Where the symbols take the items:
* | j k s q
j756 | j893 j316 j346 j252
j247 | j316 j773 j716 j398
j930 | j952 j1 j387 j730
j773 | j398 j194 j371 j3
j3 | j371 j66 j773 j897
j214 | j930 j668 j730 j1
j387 | j230 j214 j952 j930
j290 | j214 j786 j1 j668
j920 | j354 j763 j651 j559
j702 | j139 j14 j857 j729
j710 | j433 j530 j367 j956
j716 | j698 j371 j316 j247
j701 | j74 j354 j452 j866
j897 | j773 j140 j3 j194
j14 | j729 j969 j283 j629
j972 | j553 j585 j969 j859
j7 | j663 j794 j22 j152
j230 | j961 j930 j763 j952
j143 | j437 j164 j426 j379
j433 | j544 j956 j12 j367
j530 | j956 j143 j216 j437
j916 | j66 j635 j140 j624
j730 | j387 j290 j930 j214
j22 | j915 j501 j663 j7
j140 | j194 j749 j66 j916
j376 | j899 j756 j786 j893
j899 | j290 j893 j668 j786
j289 | j712 j841 j313 j368
j371 | j247 j897 j398 j773
j736 | j288 j22 j186 j915
j624 | j140 j544 j916 j749
j712 | j697 j368 j484 j313
j859 | j969 j594 j972 j258
j501 | j7 j857 j152 j794
j74 | j841 j866 j178 j452
j704 | j206 j288 j298 j921
j288 | j921 j915 j211 j186
j367 | j12 j216 j433 j710
j893 | j786 j252 j376 j346
j329 | j594 j712 j982 j697
j368 | j313 j178 j289 j324
j211 | j704 j736 j921 j288
j915 | j186 j7 j736 j663
j663 | j736 j152 j915 j22
j258 | j972 j982 j859 j585
j426 | j530 j223 j437 j143
j651 | j145 j961 j354 j920
j164 | j379 j110 j223 j605
j921 | j298 j186 j704 j211
j283 | j702 j553 j729 j14
j194 | j3 j916 j897 j66
j313 | j484 j324 j712 j289
j605 | j223 j58 j164 j834
j544 | j749 j367 j635 j12
j66 | j897 j624 j194 j140
j379 | j426 j605 j143 j223
j786 | j668 j346 j899 j376
j956 | j367 j437 j710 j216
j585 | j859 j329 j258 j594
j1 | j730 j899 j214 j290
j834 | j164 j206 j605 j110
j559 | j651 j230 j920 j961
j961 | j920 j952 j559 j763
j484 | j329 j289 j697 j712
j206 | j110 j921 j58 j298
j635 | j624 j433 j749 j544
j398 | j716 j3 j247 j371
j298 | j58 j211 j206 j704
j354 | j866 j559 j145 j651
j110 | j605 j298 j834 j58
j866 | j452 j651 j701 j145
j952 | j763 j730 j230 j387
j729 | j857 j629 j702 j283
j346 | j376 j698 j893 j756
j452 | j178 j145 j74 j701
j794 | j152 j702 j501 j139
j841 | j368 j452 j324 j178
j749 | j916 j12 j624 j635
j437 | j216 j379 j530 j426
j223 | j143 j834 j379 j164
j139 | j501 j729 j794 j857
j152 | j22 j139 j7 j501
j698 | j756 j247 j252 j316
j58 | j834 j704 j110 j206
j629 | j283 j972 j14 j553
j316 | j252 j398 j698 j716
j216 | j710 j426 j956 j530
j982 | j585 j484 j594 j329
j553 | j14 j859 j629 j969
j324 | j289 j74 j368 j841
j668 | j1 j376 j290 j899
j697 | j982 j313 j329 j484
j252 | j346 j716 j756 j698
j178 | j324 j701 j841 j74
j594 | j258 j697 j585 j982
j857 | j794 j283 j139 j702
j145 | j701 j920 j866 j354
j12 | j635 j710 j544 j433
j186 | j211 j663 j288 j736
j969 | j629 j258 j553 j972
j763 | j559 j387 j961 j230

In the rows, zero is written as 48.

The rows follow the links: the fewer symbols apart two items are, the more alike their rows tend to be.

Each row is also shifted at random along 5 hidden directions that mean nothing.

Some items, each with a row of numbers:
j629: [18, 44, 48, 39, 45, 45, 44, 48, 48, 51, 44, 53, 47, 51, 49, 46, 54, 46, 45, 49, 50, 47, 50, 51, 51, 49, 46, 49, 42, 51, 57, 41, 51, 49, 51, 49, 42, 56, 47, 46, 44, 53, 47, 51, 45, 49, 51, 49, 46]
j786: [50, 59, 52, 51, 49, 45, 50, 48, 47, 48, 47, 49, 45, 49, 47, 47, 39, 43, 53, 45, 52, 48, 45, 49, 47, 53, 55, 50, 54, 45, 44, 57, 50, 41, 49, 38, 57, 40, 44, 51, 46, 52, 46, 41, 50, 45, 45, 48, 52]
j893: [55, 60, 50, 51, 37, 45, 46, 56, 46, 37, 49, 40, 48, 54, 51, 51, 40, 40, 56, 51, 47, 48, 44, 50, 56, 53, 60, 42, 55, 39, 40, 62, 54, 45, 48, 34, 62, 36, 43, 51, 58, 61, 37, 46, 43, 43, 41, 42, 50]
j145: [77, 47, 49, 54, 52, 47, 50, 50, 54, 51, 49, 50, 49, 44, 44, 55, 43, 48, 52, 50, 43, 54, 52, 48, 45, 44, 45, 49, 50, 45, 57, 47, 51, 52, 51, 48, 50, 53, 55, 43, 47, 47, 47, 47, 43, 46, 50, 50, 54]
j214: [69, 53, 48, 49, 44, 42, 46, 57, 48, 48, 48, 43, 48, 46, 48, 49, 40, 38, 51, 49, 49, 45, 43, 51, 48, 50, 58, 40, 52, 38, 52, 59, 58, 45, 50, 35, 57, 43, 45, 53, 54, 58, 42, 42, 45, 38, 49, 44, 54]
j290: [33, 40, 50, 50, 54, 43, 50, 51, 43, 47, 46, 44, 47, 44, 47, 48, 53, 46, 55, 51, 54, 46, 41, 44, 61, 45, 48, 36, 55, 44, 48, 49, 51, 42, 45, 39, 53, 50, 49, 49, 51, 48, 45, 38, 54, 47, 42, 49, 51]
j899: [47, 47, 49, 57, 59, 47, 51, 42, 44, 55, 42, 61, 42, 48, 46, 46, 49, 54, 56, 44, 51, 56, 50, 40, 54, 45, 46, 54, 52, 54, 47, 37, 46, 39, 47, 44, 55, 48, 48, 39, 36, 41, 43, 42, 50, 56, 40, 57, 51]
j605: [82, 41, 39, 47, 53, 54, 45, 44, 44, 57, 45, 58, 46, 55, 51, 42, 61, 59, 46, 45, 39, 52, 57, 40, 49, 45, 45, 44, 39, 55, 39, 33, 44, 43, 45, 58, 48, 52, 45, 46, 44, 42, 43, 52, 48, 53, 49, 50, 49]
j712: [27, 40, 56, 36, 62, 46, 55, 36, 53, 53, 43, 53, 44, 48, 41, 47, 54, 46, 50, 46, 50, 47, 54, 51, 50, 52, 35, 45, 44, 52, 50, 44, 40, 40, 49, 53, 35, 65, 54, 48, 36, 45, 59, 43, 58, 50, 53, 51, 52]
j794: [43, 50, 42, 51, 32, 51, 41, 59, 50, 41, 53, 46, 52, 53, 54, 53, 49, 49, 46, 55, 41, 52, 49, 50, 51, 45, 54, 49, 46, 45, 55, 47, 54, 61, 49, 49, 54, 46, 49, 46, 60, 56, 38, 60, 35, 46, 46, 44, 44]
j859: [65, 56, 43, 50, 48, 48, 47, 46, 53, 61, 47, 64, 44, 53, 49, 47, 40, 49, 49, 43, 40, 59, 58, 47, 38, 49, 51, 54, 40, 49, 55, 43, 51, 45, 50, 47, 55, 49, 46, 47, 39, 50, 39, 51, 42, 43, 53, 49, 53]
j58: [22, 46, 49, 40, 47, 52, 49, 44, 45, 43, 49, 43, 49, 52, 51, 44, 57, 50, 45, 49, 50, 43, 48, 49, 52, 52, 46, 44, 45, 51, 38, 50, 41, 46, 45, 53, 42, 49, 46, 54, 51, 48, 53, 51, 55, 51, 49, 45, 43]
j186: [50, 50, 45, 51, 47, 54, 51, 48, 51, 47, 56, 45, 52, 48, 51, 50, 48, 53, 45, 49, 43, 51, 51, 47, 44, 47, 47, 48, 45, 49, 45, 51, 43, 54, 45, 55, 47, 47, 50, 53, 53, 43, 51, 55, 50, 47, 51, 45, 46]
j729: [21, 45, 43, 51, 37, 48, 45, 61, 48, 42, 56, 41, 53, 48, 54, 52, 51, 46, 48, 56, 45, 50, 44, 48, 56, 43, 54, 39, 47, 42, 56, 51, 55, 57, 45, 43, 55, 48, 50, 52, 64, 54, 38, 54, 43, 42, 46, 42, 46]
j701: [48, 48, 55, 46, 46, 44, 51, 53, 54, 41, 51, 38, 51, 44, 45, 56, 44, 40, 51, 54, 48, 46, 46, 54, 50, 49, 47, 42, 52, 40, 54, 59, 51, 53, 50, 44, 46, 52, 55, 49, 56, 55, 51, 46, 46, 43, 50, 44, 51]
j961: [67, 34, 46, 48, 40, 43, 39, 61, 48, 40, 42, 45, 49, 51, 48, 55, 60, 47, 55, 59, 42, 50, 48, 48, 65, 40, 48, 39, 51, 44, 57, 37, 59, 54, 52, 45, 51, 57, 53, 35, 57, 59, 36, 49, 31, 51, 40, 49, 51]
j289: [54, 44, 49, 50, 51, 48, 53, 48, 53, 46, 52, 46, 49, 49, 46, 55, 50, 47, 56, 52, 39, 55, 53, 46, 56, 46, 44, 36, 48, 43, 47, 50, 46, 47, 46, 46, 52, 56, 56, 49, 53, 49, 45, 47, 48, 44, 47, 44, 54]
j376: [52, 50, 55, 41, 58, 43, 53, 43, 47, 53, 44, 46, 45, 44, 43, 44, 45, 41, 49, 43, 56, 41, 44, 51, 45, 54, 48, 43, 51, 46, 44, 56, 47, 37, 48, 43, 45, 49, 45, 55, 41, 49, 57, 36, 60, 44, 53, 49, 53]
j3: [60, 48, 50, 53, 49, 49, 51, 52, 46, 40, 53, 35, 53, 43, 48, 51, 48, 48, 49, 51, 51, 43, 41, 47, 51, 47, 50, 42, 56, 44, 41, 58, 46, 51, 46, 48, 50, 43, 50, 52, 58, 45, 53, 45, 53, 48, 45, 45, 47]
j956: [46, 48, 46, 42, 48, 48, 43, 48, 42, 53, 44, 49, 48, 48, 50, 40, 52, 48, 39, 44, 56, 39, 43, 50, 42, 51, 52, 52, 46, 52, 47, 46, 50, 47, 49, 51, 43, 44, 41, 52, 45, 48, 53, 47, 52, 49, 52, 51, 44]
j930: [65, 34, 48, 41, 44, 42, 38, 55, 45, 45, 35, 52, 45, 55, 48, 48, 62, 46, 53, 54, 46, 47, 49, 49, 63, 44, 46, 44, 49, 50, 55, 31, 58, 48, 55, 47, 47, 58, 48, 33, 47, 59, 38, 46, 33, 55, 41, 54, 50]
j178: [66, 51, 53, 48, 55, 47, 54, 42, 57, 52, 48, 52, 47, 46, 42, 53, 41, 46, 51, 47, 44, 53, 55, 51, 42, 50, 42, 51, 48, 47, 53, 50, 45, 48, 51, 51, 45, 55, 55, 46, 42, 47, 54, 47, 48, 47, 53, 49, 54]
j698: [55, 53, 58, 32, 40, 44, 44, 48, 48, 36, 39, 40, 46, 56, 47, 46, 50, 37, 49, 49, 52, 37, 46, 60, 52, 60, 51, 49, 51, 47, 40, 55, 49, 44, 55, 47, 42, 46, 43, 47, 48, 64, 52, 46, 44, 51, 47, 47, 47]
j916: [48, 49, 49, 48, 37, 49, 42, 56, 45, 35, 47, 39, 52, 50, 52, 50, 51, 48, 46, 53, 53, 41, 42, 52, 53, 49, 53, 53, 54, 48, 46, 51, 52, 57, 51, 50, 48, 41, 45, 44, 57, 54, 48, 53, 41, 54, 42, 48, 42]
j426: [46, 49, 44, 48, 52, 50, 49, 46, 43, 56, 50, 49, 48, 47, 51, 41, 50, 50, 42, 43, 52, 44, 45, 45, 42, 49, 51, 46, 45, 50, 43, 50, 46, 43, 44, 48, 48, 43, 41, 58, 47, 43, 51, 46, 58, 45, 52, 48, 46]
j736: [41, 47, 52, 33, 48, 50, 50, 45, 52, 47, 51, 38, 52, 46, 47, 46, 50, 42, 37, 48, 50, 36, 47, 58, 38, 55, 44, 45, 42, 47, 48, 57, 44, 53, 50, 57, 32, 54, 49, 59, 51, 50, 64, 51, 56, 44, 61, 43, 46]
j313: [55, 49, 49, 51, 49, 49, 51, 46, 54, 47, 49, 54, 46, 54, 47, 54, 46, 50, 57, 49, 38, 59, 57, 46, 53, 48, 45, 46, 46, 47, 48, 45, 46, 46, 48, 47, 53, 54, 53, 43, 46, 50, 41, 51, 43, 48, 45, 48, 53]
j258: [38, 61, 48, 47, 49, 46, 53, 48, 53, 56, 55, 50, 47, 46, 48, 48, 34, 40, 47, 44, 47, 50, 49, 51, 37, 54, 54, 45, 44, 40, 52, 62, 50, 44, 46, 39, 54, 45, 46, 62, 47, 51, 48, 45, 55, 34, 58, 42, 54]
j298: [23, 62, 48, 55, 43, 54, 54, 48, 49, 43, 61, 41, 52, 49, 53, 49, 39, 49, 47, 47, 48, 50, 46, 47, 44, 52, 55, 48, 49, 45, 37, 64, 42, 50, 42, 46, 55, 36, 47, 61, 57, 45, 49, 53, 57, 43, 49, 41, 44]
j230: [27, 52, 50, 64, 55, 44, 56, 53, 48, 51, 56, 45, 51, 35, 46, 54, 37, 46, 54, 49, 56, 52, 39, 43, 49, 43, 52, 46, 58, 42, 56, 59, 52, 49, 44, 35, 59, 42, 53, 53, 53, 41, 47, 39, 56, 42, 45, 49, 52]

From each start, follow one symbol. Which item do you reach?
Answers are names.
start [68, 48, 50, 47, 43, 41, 45, 59, 50, 46, 48, 41, 50, 45, 46, 53, 44, 39, 50, 52, 48, 45, 44, 53, 49, 47, 53, 41, 52, 39, 58, 56, 59, 52, 52, 40, 51, 48, 50, 49, 56, 58, 44, 44, 42, 40, 50, 45, 53]
j
j559
start [66, 45, 41, 60, 52, 53, 45, 48, 43, 55, 47, 56, 49, 45, 50, 46, 51, 60, 46, 46, 51, 51, 47, 40, 45, 41, 49, 58, 50, 56, 49, 36, 49, 51, 47, 54, 51, 43, 47, 42, 44, 37, 46, 50, 47, 56, 44, 56, 45]
q
j12
start [68, 40, 49, 52, 52, 46, 54, 54, 54, 45, 56, 37, 52, 43, 45, 57, 50, 46, 55, 56, 40, 52, 48, 46, 56, 42, 44, 30, 51, 39, 51, 54, 49, 51, 45, 45, 51, 56, 59, 51, 60, 48, 47, 45, 49, 41, 49, 42, 56]
k
j866
start [29, 54, 50, 34, 40, 48, 44, 48, 45, 44, 45, 43, 48, 55, 52, 40, 51, 42, 41, 46, 53, 36, 45, 56, 45, 58, 53, 48, 44, 48, 40, 55, 47, 45, 49, 49, 42, 44, 39, 57, 49, 57, 53, 50, 52, 47, 52, 44, 43]
q
j164
start [45, 53, 53, 58, 53, 49, 54, 43, 55, 48, 50, 54, 47, 45, 44, 56, 40, 51, 55, 48, 47, 58, 53, 47, 47, 47, 44, 57, 53, 50, 54, 48, 45, 51, 50, 48, 51, 50, 56, 41, 42, 43, 50, 48, 46, 51, 46, 52, 51]
k
j145
start [42, 44, 51, 57, 61, 50, 58, 42, 53, 51, 53, 52, 48, 44, 44, 55, 47, 53, 57, 49, 44, 59, 53, 41, 53, 43, 39, 44, 51, 48, 49, 46, 41, 46, 44, 49, 50, 56, 59, 46, 45, 38, 49, 45, 54, 49, 46, 50, 53]
s
j368
start [55, 57, 53, 52, 49, 49, 52, 45, 48, 43, 48, 46, 47, 49, 47, 49, 42, 47, 53, 46, 51, 48, 47, 49, 49, 53, 51, 51, 55, 47, 38, 56, 45, 43, 48, 45, 52, 41, 46, 49, 48, 49, 50, 45, 51, 50, 44, 49, 49]
k
j398
start [58, 55, 50, 54, 52, 44, 48, 47, 48, 56, 44, 58, 44, 46, 46, 47, 37, 46, 52, 43, 52, 52, 48, 48, 42, 49, 52, 57, 52, 48, 55, 48, 53, 44, 51, 40, 55, 44, 46, 44, 38, 48, 46, 42, 47, 47, 48, 53, 53]
q
j214
start [68, 51, 53, 50, 52, 46, 48, 44, 55, 54, 43, 58, 46, 46, 43, 52, 41, 48, 50, 46, 48, 52, 54, 52, 40, 49, 43, 62, 49, 52, 60, 42, 50, 50, 55, 51, 44, 53, 52, 38, 36, 48, 52, 48, 42, 52, 51, 55, 52]
q
j651
start [55, 48, 46, 42, 42, 52, 47, 51, 49, 42, 53, 41, 51, 54, 52, 48, 54, 49, 45, 51, 41, 46, 50, 50, 49, 51, 49, 40, 43, 47, 39, 53, 45, 51, 46, 54, 46, 48, 47, 54, 57, 52, 48, 55, 48, 46, 51, 41, 46]
s
j298
start [56, 46, 46, 58, 43, 52, 46, 55, 44, 40, 51, 43, 52, 47, 51, 51, 51, 54, 50, 53, 49, 49, 44, 44, 55, 43, 51, 51, 56, 49, 45, 47, 49, 55, 47, 50, 53, 41, 49, 43, 57, 45, 45, 51, 44, 54, 39, 50, 43]
k
j749
start [60, 44, 44, 35, 38, 46, 40, 58, 42, 45, 46, 37, 51, 52, 53, 41, 57, 41, 40, 51, 50, 34, 41, 53, 49, 51, 56, 36, 44, 43, 44, 53, 55, 48, 48, 47, 45, 45, 40, 58, 59, 59, 47, 48, 48, 42, 53, 41, 46]
j
j956
start [40, 44, 43, 57, 54, 51, 48, 49, 41, 54, 50, 51, 50, 41, 50, 44, 51, 56, 44, 46, 56, 46, 42, 41, 47, 42, 50, 52, 51, 53, 48, 43, 48, 49, 44, 50, 50, 42, 46, 49, 48, 36, 50, 46, 55, 53, 46, 53, 44]
s
j12
start [38, 59, 44, 50, 42, 52, 46, 47, 44, 49, 48, 53, 47, 54, 54, 42, 45, 51, 45, 44, 49, 49, 49, 47, 44, 52, 56, 56, 46, 52, 40, 50, 47, 45, 47, 48, 54, 37, 39, 52, 46, 49, 44, 52, 49, 49, 47, 48, 44]
j
j426
start [31, 42, 47, 38, 47, 46, 44, 48, 49, 54, 44, 52, 47, 49, 48, 45, 54, 45, 43, 49, 49, 45, 50, 52, 47, 48, 45, 47, 41, 50, 58, 41, 52, 50, 51, 51, 40, 58, 48, 49, 45, 52, 50, 50, 47, 46, 54, 49, 48]
j
j729
start [44, 57, 51, 55, 48, 49, 47, 43, 46, 44, 41, 59, 42, 56, 49, 48, 45, 53, 58, 45, 50, 57, 52, 45, 54, 51, 50, 62, 54, 55, 41, 41, 46, 42, 51, 45, 57, 41, 45, 36, 39, 49, 41, 47, 42, 59, 36, 56, 47]
j
j376
